Below are the code and all the weights of a small trained network. Each question names an input and a target symbol and asks about switching units off, where a switched-off unit gives its printed mean instead of its output.

import numpy as np


def w(rows, s, z=0):
    codes = np.array(rows[::2]) - 128.0
    scale = np.full(codes.shape[1], s)
    scale[-1] = z or s
    return codes * scale


def f(y):
    return y / 2 * (1 + np.tanh(0.7978845608 * (y + 0.044715 * y**3)))


def softmax(a):
    e = np.exp(a - a.max(-1, keepdims=True))
    return e / e.sum(-1, keepdims=True)


def log_softmax(a):
    a = a - a.max(-1, keepdims=True)
    return a - np.log(np.exp(a).sum(-1, keepdims=True))


def net(x, mask):
    ids = ['αβγεζθλμξπφψ'.index(c) for c in x.split()]
    T = len(ids)
    res = E[ids] + P[:T]
    r = res
    for j in range(3):
        rows = slice(4 * j, 4 * j + 4)
        q, k, v = (r @ M[0][rows].T for M in (Q, K, V))
        z = softmax(np.where(np.tri(T) > 0, q @ k.T / 4**0.5, -1e9)) @ v
        o = O[0][rows]
        res = res + np.where(mask[j], z, o[:, -1]) @ o[:, :-1]
    y = f(res @ A[0][:, :-1].T + A[0][:, -1])
    res = res + np.where(mask[3:19], y, B[0][:, -1]) @ B[0][:, :-1]
    return log_softmax(res[-1] @ U[:, :-1].T + U[:, -1])


Q, K, V, O, A, B = {}, {}, {}, {}, {}, {}
E = w([
[59,75,171],'α',
[91,78,147],'β',
[60,107,145],'γ',
[104,76,139],'ε',
[79,158,84],'ζ',
[57,93,128],'θ',
[83,77,121],'λ',
[184,134,152],'μ',
[84,102,72],'ξ',
[144,188,206],'π',
[2,133,144],'φ',
[158,52,101],'ψ',
],0.021)
P = w([
[117,38,254],'0',
[106,54,215],'1',
[99,81,192],'2',
[125,79,175],'3',
[125,89,162],'4',
[126,104,134],'5',
[140,106,135],'6',
[155,117,142],'7',
[118,68,153],'8',
],0.005)
Q[0] = w([
[95,179,52],'head 1',
[116,183,103],'head 1',
[142,134,226],'head 1',
[11,87,116],'head 1',
[108,103,150],'head 2',
[125,127,151],'head 2',
[162,210,178],'head 2',
[111,160,106],'head 2',
[159,233,125],'head 3',
[53,19,136],'head 3',
[112,75,182],'head 3',
[156,249,162],'head 3',
],0.016)
K[0] = w([
[203,103,125],'head 1',
[179,207,219],'head 1',
[16,106,188],'head 1',
[86,176,177],'head 1',
[164,126,102],'head 2',
[144,177,82],'head 2',
[79,159,254],'head 2',
[110,71,165],'head 2',
[18,19,138],'head 3',
[171,220,69],'head 3',
[141,175,112],'head 3',
[98,51,208],'head 3',
],0.013)
V[0] = w([
[132,104,81],'head 1',
[150,59,162],'head 1',
[145,82,115],'head 1',
[213,134,183],'head 1',
[118,96,47],'head 2',
[26,168,120],'head 2',
[108,100,91],'head 2',
[120,161,12],'head 2',
[129,1,61],'head 3',
[119,144,122],'head 3',
[39,61,60],'head 3',
[74,205,186],'head 3',
],0.0095)
O[0] = w([
[90,119,94,89],'head 1',
[220,87,64,239],'head 1',
[129,111,99,144],'head 1',
[113,71,135,5],'head 1',
[114,110,74,138],'head 2',
[3,141,117,130],'head 2',
[101,131,102,167],'head 2',
[112,141,46,1],'head 2',
[158,57,169,84],'head 3',
[111,130,128,110],'head 3',
[65,69,150,68],'head 3',
[72,193,119,199],'head 3',
],0.0073,0.0041)
A[0] = w([
[67,178,241,147],'neuron 1',
[198,194,196,123],'neuron 2',
[154,82,126,119],'neuron 3',
[80,96,66,60],'neuron 4',
[116,90,77,95],'neuron 5',
[60,20,110,151],'neuron 6',
[123,183,175,206],'neuron 7',
[57,162,222,108],'neuron 8',
[85,24,139,63],'neuron 9',
[142,222,106,174],'neuron 10',
[143,150,111,90],'neuron 11',
[117,66,215,7],'neuron 12',
[114,117,209,1],'neuron 13',
[118,154,60,207],'neuron 14',
[117,84,88,104],'neuron 15',
[58,12,113,100],'neuron 16',
],0.011,0.0086)
B[0] = w([
[146,98,81,244],'neuron 1',
[4,100,110,204],'neuron 2',
[113,207,175,164],'neuron 3',
[143,51,187,158],'neuron 4',
[175,168,211,147],'neuron 5',
[116,188,169,254],'neuron 6',
[148,10,136,211],'neuron 7',
[160,164,59,214],'neuron 8',
[190,186,109,197],'neuron 9',
[190,93,75,188],'neuron 10',
[195,142,47,118],'neuron 11',
[136,181,1,185],'neuron 12',
[192,149,49,150],'neuron 13',
[97,36,133,209],'neuron 14',
[131,147,198,150],'neuron 15',
[111,167,103,236],'neuron 16',
],0.0064,0.0089)
U = w([
[60,151,81,52],'α',
[103,172,130,73],'β',
[88,49,226,160],'γ',
[116,151,92,60],'ε',
[52,119,68,117],'ζ',
[114,2,144,245],'θ',
[124,171,56,2],'λ',
[91,57,40,91],'μ',
[160,146,117,45],'ξ',
[159,115,118,202],'π',
[6,101,173,178],'φ',
[73,166,120,115],'ψ',
],0.0086,0.0074)

Each question gives the input, a string of symbols that net reads in full, and the target symbol t.
The units are the heads (4 rows each of Q, K, V and O) and the neurons (one row each of A and B). Each row of codes is followed by its name. A weight is (code - 128) times the scale printed after its matrix; where a second scale follows, it is the last column's (O, A, B and U).
mask holds one flag per unit, heads first, then neurons. A switched-off unit (its flag False) gives its mean, the last column of its rows in O or B, instead of its output. The means were averaged over made-up inputs and are rounded, as every weight is.
A unit's drop is (log p(t) with every unit on - log p(t) with that unit switched off) / (log p(t) with every unit on - log p(t) with every unit switched off).
The circuit of an input: a set's keep is (log p(t) with only the set's units on - log p(t) with every unit switched off) / (log p(t) with every unit on - log p(t) with every unit switched off). Starting from the 12 units with the biggest drops (on a tie, the unit counted first), units are removed one at a time, each time the one whose removal leaves the highest keep (on an exact tie, the one counted first), for as long as the keep stays at least 0.8.
circuit, biggest first: the units of the circuit, biggest drop first
top k neurons: the k neurons with the biggest drops, biggest first
which heads matter: for each layer, one digit per head in row order, 1 if its drop is at least 0.15 and else 0, layers parted by /
drop of u: that unit's drop, to one decimal
input θ β α ξ γ β ξ, target φ: which heads matter -> 011
input α μ π ξ θ α π α β, target μ: which heads matter -> 011
input θ ψ λ π λ μ μ, target θ: which heads matter -> 010
input θ ξ ζ β, target φ: circuit, biggest first -> [head 2; neuron 6; head 3]
input φ γ α λ π α, target μ: which heads matter -> 001
input π β ζ α θ λ θ, target φ: which heads matter -> 010
input ζ λ φ γ α θ φ α ζ, target φ: circuit, biggest first -> [head 3; head 2; neuron 12]
input ε α ψ ξ θ ξ θ π, target θ: which heads matter -> 000
input α μ ξ π π α λ ξ ε, target μ: circuit, biggest first -> [head 3; head 2; neuron 10; neuron 14]
input λ π α ξ φ β, target μ: top 3 neurons -> [neuron 10; neuron 14; neuron 6]
input π φ ξ π π α, target μ: top neuron -> [neuron 10]
input α μ φ, target θ: circuit, biggest first -> [neuron 7; head 2; neuron 1]
input π φ λ φ γ, target μ: top 3 neurons -> [neuron 10; neuron 7; neuron 1]
input μ ζ π, target θ: top 3 neurons -> [neuron 7; neuron 2; neuron 16]
input α θ ε γ ψ, target π: top 2 neurons -> [neuron 9; neuron 2]
input θ λ π, target μ: top neuron -> [neuron 12]
input φ φ μ λ μ φ μ π, target μ: drop of neuron 6 -> 0.1
input π ζ λ ξ β ε ψ π φ, target μ: drop of neuron 8 -> 0.1
input β ψ ψ, target π: drop of neuron 16 -> -0.1
input π γ θ, target μ: top neuron -> [neuron 10]
